Below is a small trained network, with its code and all its weights. Each question gives an input and a target symbol and asks what happens when units are switched off, that is, made to give their printed mean instead of their output.

import numpy as np


def w(rows, s, z=0):
    codes = np.array(rows[::2]) - 128.0
    scale = np.full(codes.shape[1], s)
    scale[-1] = z or s
    return codes * scale


def f(y):
    return np.maximum(y, 0)


def softmax(a):
    e = np.exp(a - a.max(-1, keepdims=True))
    return e / e.sum(-1, keepdims=True)


def log_softmax(a):
    a = a - a.max(-1, keepdims=True)
    return a - np.log(np.exp(a).sum(-1, keepdims=True))


def net(x, mask):
    ids = ['ΔΣαζηξπφ'.index(c) for c in x.split()]
    T = len(ids)
    res = E[ids] + P[:T]
    r = res
    for j in range(3):
        rows = slice(4 * j, 4 * j + 4)
        q, k, v = (r @ M[0][rows].T for M in (Q, K, V))
        z = softmax(np.where(np.tri(T) > 0, q @ k.T / 4**0.5, -1e9)) @ v
        o = O[0][rows]
        res = res + np.where(mask[j], z, o[:, -1]) @ o[:, :-1]
    y = f(res @ A[0][:, :-1].T + A[0][:, -1])
    res = res + np.where(mask[3:7], y, B[0][:, -1]) @ B[0][:, :-1]
    return log_softmax(res[-1] @ U[:, :-1].T + U[:, -1])


Q, K, V, O, A, B = {}, {}, {}, {}, {}, {}
E = w([
[179,113,155],'Δ',
[96,141,189],'Σ',
[72,162,106],'α',
[112,151,97],'ζ',
[98,129,150],'η',
[110,109,87],'ξ',
[103,153,85],'π',
[38,156,250],'φ',
],0.018)
P = w([
[46,8,162],'0',
[175,156,106],'1',
[166,159,108],'2',
[176,157,107],'3',
[172,124,122],'4',
[167,124,119],'5',
[173,121,120],'6',
[175,137,136],'7',
[173,131,118],'8',
[173,139,134],'9',
[172,128,120],'10',
[176,131,113],'11',
[172,124,109],'12',
],0.011)
Q[0] = w([
[173,79,128],'head 0',
[154,2,185],'head 0',
[139,58,162],'head 0',
[44,56,145],'head 0',
[251,103,192],'head 1',
[155,143,130],'head 1',
[204,135,144],'head 1',
[65,147,64],'head 1',
[107,93,113],'head 2',
[147,159,127],'head 2',
[145,152,100],'head 2',
[147,159,134],'head 2',
],0.024)
K[0] = w([
[187,168,86],'head 0',
[221,226,125],'head 0',
[177,183,130],'head 0',
[79,246,156],'head 0',
[223,101,233],'head 1',
[161,139,168],'head 1',
[200,122,180],'head 1',
[88,128,6],'head 1',
[91,123,137],'head 2',
[161,139,97],'head 2',
[139,148,53],'head 2',
[160,136,110],'head 2',
],0.021)
V[0] = w([
[180,188,136],'head 0',
[220,123,197],'head 0',
[108,191,249],'head 0',
[74,242,125],'head 0',
[129,136,147],'head 1',
[117,125,100],'head 1',
[87,138,81],'head 1',
[164,100,119],'head 1',
[107,47,108],'head 2',
[149,170,92],'head 2',
[135,142,110],'head 2',
[131,132,116],'head 2',
],0.014)
O[0] = w([
[64,175,196,36],'head 0',
[171,197,194,178],'head 0',
[172,66,250,206],'head 0',
[24,72,204,2],'head 0',
[120,125,109,130],'head 1',
[149,128,147,121],'head 1',
[195,113,143,107],'head 1',
[84,153,163,141],'head 1',
[133,176,139,122],'head 2',
[75,111,178,126],'head 2',
[106,125,151,127],'head 2',
[117,128,141,127],'head 2',
],0.014,0.0054)
A[0] = w([
[174,205,141,91],'neuron 0',
[97,112,231,151],'neuron 1',
[184,104,48,252],'neuron 2',
[62,234,2,79],'neuron 3',
],0.008,0.0019)
B[0] = w([
[56,114,86,210],'neuron 0',
[179,115,28,203],'neuron 1',
[9,211,244,254],'neuron 2',
[235,12,82,200],'neuron 3',
],0.011,0.015)
U = w([
[184,209,51,241],'Δ',
[139,140,136,84],'Σ',
[83,121,82,103],'α',
[118,131,54,70],'ζ',
[115,145,115,111],'η',
[147,146,2,30],'ξ',
[113,128,43,45],'π',
[175,135,85,2],'φ',
],0.0089,0.003)

Each question gives the input, a string of symbols that net reads in full, and the target symbol t.
The units are the heads (4 rows each of Q, K, V and O) and the neurons (one row each of A and B). Each row of codes is followed by its name. A weight is (code - 128) times the scale printed after its matrix; where a second scale follows, it is the last column's (O, A, B and U).
mask holds one flag per unit, heads first, then neurons. A switched-off unit (its flag False) gives its mean, the last column of its rows in O or B, instead of its output. The means were averaged over made-up inputs and are rounded, as every weight is.
A unit's drop is (log p(t) with every unit on - log p(t) with that unit switched off) / (log p(t) with every unit on - log p(t) with every unit switched off).
The circuit of an input: a set's keep is (log p(t) with only the set's units on - log p(t) with every unit switched off) / (log p(t) with every unit on - log p(t) with every unit switched off). Starting from all 7 units, units are removed one at a time, each time the one whose removal leaves the highest keep (on an exact tie, the one counted first), for as long as the keep stays at least 0.8.
units of the circuit, in order: the units of the circuit, biggest drop first
top k neurons: the k neurons with the biggest drops, biggest first
which heads matter: for each layer, one digit per head in row order, 1 if its drop is at least 0.15 and else 0, layers parted by /
drop of u: that unit's drop, to one decimal
input α ξ ξ, target α: which heads matter	100
input ζ η α α α ξ, target α: top 2 neurons	(neuron 1; neuron 3)
input ξ ξ Δ α, target ξ: top neuron	(neuron 3)
input η ζ α φ ζ ζ η η α Σ Σ ζ, target η: units of the circuit, in order	(neuron 2; head 0; neuron 1; head 1)
input Σ η Δ ξ Δ Δ α Σ Δ α, target Σ: units of the circuit, in order	(head 0; neuron 1; neuron 0)
input ζ ξ Δ ξ ξ ξ Δ η, target ξ: units of the circuit, in order	(head 0; neuron 2)
input φ Σ φ Σ, target φ: which heads matter	100
input φ ζ ζ ζ, target φ: units of the circuit, in order	(head 0; neuron 2)
input φ α Δ Δ Δ Δ Σ ξ α Δ α, target φ: top 2 neurons	(neuron 2; neuron 1)
input α η η Σ, target α: top 3 neurons	(neuron 1; neuron 2; neuron 3)
input Σ Δ Δ Δ ζ, target Σ: top 2 neurons	(neuron 1; neuron 0)
input α η η, target α: top 3 neurons	(neuron 2; neuron 1; neuron 3)
input ξ α ζ, target ξ: drop of head 2	-0.1
input α ξ η α α α φ Δ α Δ π, target α: drop of neuron 2	0.5
input α ζ Δ Δ π ζ α Δ Σ η ξ α, target α: drop of neuron 2	0.5
input η Δ η ξ, target η: drop of head 1	0.1
input ξ ζ Δ η, target ξ: units of the circuit, in order	(head 0)
